Here is a tiny trained network, its code and every weight. The questions are about switching its units off for an input and a class, where a switched-off unit gives its printed mean instead of its output.

import numpy as np


def w(rows, s, z=0):
    codes = np.array(rows[::2]) - 128.0
    scale = np.full(codes.shape[1], s)
    scale[-1] = z or s
    return codes * scale


def f(y):
    return np.maximum(y, 0)


def log_softmax(a):
    a = a - a.max(-1, keepdims=True)
    return a - np.log(np.exp(a).sum(-1, keepdims=True))


def net(x, mask):
    res = np.array(x, float).reshape(1, 3) / 4 @ E
    y = f(res @ A[0][:, :-1].T + A[0][:, -1])
    res = res + np.where(mask, y, B[0][:, -1]) @ B[0][:, :-1]
    return log_softmax(res[-1] @ U[:, :-1].T + U[:, -1])


A, B = {}, {}
E = w([
[106,69,124,185,83,179,134,8],'x0',
[223,96,115,165,204,79,151,110],'x1',
[112,125,58,109,103,91,35,113],'x2',
],0.013)
A[0] = w([
[140,111,42,80,112,65,1,144,37],'N0',
[121,140,196,156,132,194,168,186,81],'N1',
[207,77,88,140,190,30,156,98,197],'N2',
[96,166,195,135,135,158,244,166,64],'N3',
[89,133,116,113,56,145,126,168,9],'N4',
[72,185,157,86,33,182,151,130,121],'N5',
[186,90,165,182,129,144,183,163,137],'N6',
[208,154,86,182,145,122,139,142,3],'N7',
[118,139,192,69,127,27,148,126,21],'N8',
[132,175,155,100,59,136,109,238,65],'N9',
[133,193,135,44,144,70,130,219,95],'N10',
[110,9,114,139,68,177,171,27,39],'N11',
[118,175,110,142,233,76,150,214,83],'N12',
[136,142,186,138,134,156,190,173,22],'N13',
],0.01,0.0067)
B[0] = w([
[104,150,83,92,54,52,82,38,221],'N0',
[128,114,117,53,87,66,54,116,186],'N1',
[122,156,87,118,80,197,164,204,254],'N2',
[144,143,131,78,54,81,63,112,207],'N3',
[229,163,91,122,137,175,128,119,156],'N4',
[165,91,58,153,109,214,184,174,212],'N5',
[114,165,122,73,77,105,121,108,199],'N6',
[246,62,71,120,133,155,162,108,155],'N7',
[153,80,154,180,155,144,97,106,150],'N8',
[139,119,121,182,156,191,103,149,204],'N9',
[93,118,188,174,181,140,109,136,240],'N10',
[96,123,202,190,203,137,85,103,229],'N11',
[106,166,168,223,182,114,150,126,216],'N12',
[166,186,96,87,125,68,80,44,170],'N13',
],0.011,0.013)
U = w([
[61,144,205,255,219,122,62,91,2],'0',
[84,195,80,74,63,19,26,47,55],'1',
[180,144,32,165,120,205,156,183,96],'2',
[34,163,114,152,96,136,131,171,211],'3',
],0.0087,0.0056)

Each question gives the input, the list of numbers given to net, and the class t.
The units are the neurons (one row each of A and B). Each row of codes is followed by its name. A weight is (code - 128) times the scale printed after its matrix; where a second scale follows, it is the last column's (A, B and U).
mask holds one flag per neuron, in row order. A switched-off neuron (its flag False) gives its mean, the last column of its row in B, instead of its output. The means were averaged over made-up inputs and are rounded, as every weight is.
A unit's drop is (log p(t) with every unit on - log p(t) with that unit switched off) / (log p(t) with every unit on - log p(t) with every unit switched off).
most important unit: the unit with the biggest drop
k most important neurons: the k neurons with the biggest drops, biggest first
drop when u is switched off: that unit's drop, to one decimal
input [-6,-4,-8], class 1: most important unit	N3
input [-7,-5,-6], class 0: 4 most important neurons	(N10; N9; N12; N0)
input [-4,-7,-7], class 1: 3 most important neurons	(N3; N1; N13)
input [5,6,4], class 2: 3 most important neurons	(N2; N10; N12)
input [-5,-5,2], class 0: 2 most important neurons	(N10; N2)
input [7,-8,6], class 2: 2 most important neurons	(N5; N4)
input [-5,8,6], class 2: 2 most important neurons	(N2; N7)
input [-1,-3,-4], class 1: 3 most important neurons	(N2; N3; N1)
input [-1,-4,-2], class 2: 2 most important neurons	(N5; N0)
input [0,4,-4], class 1: 3 most important neurons	(N5; N6; N9)
input [1,-7,-7], class 1: 2 most important neurons	(N3; N1)
input [-2,4,-4], class 1: 2 most important neurons	(N5; N6)
input [6,6,-7], class 1: 2 most important neurons	(N6; N10)
input [5,-4,5], class 0: most important unit	N11
input [3,-5,-2], class 2: 2 most important neurons	(N5; N10)
input [-7,1,7], class 0: drop when N10 is switched off	1.2
input [1,-2,-4], class 1: drop when N2 is switched off	0.1
input [5,-7,0], class 2: drop when N10 is switched off	0.1
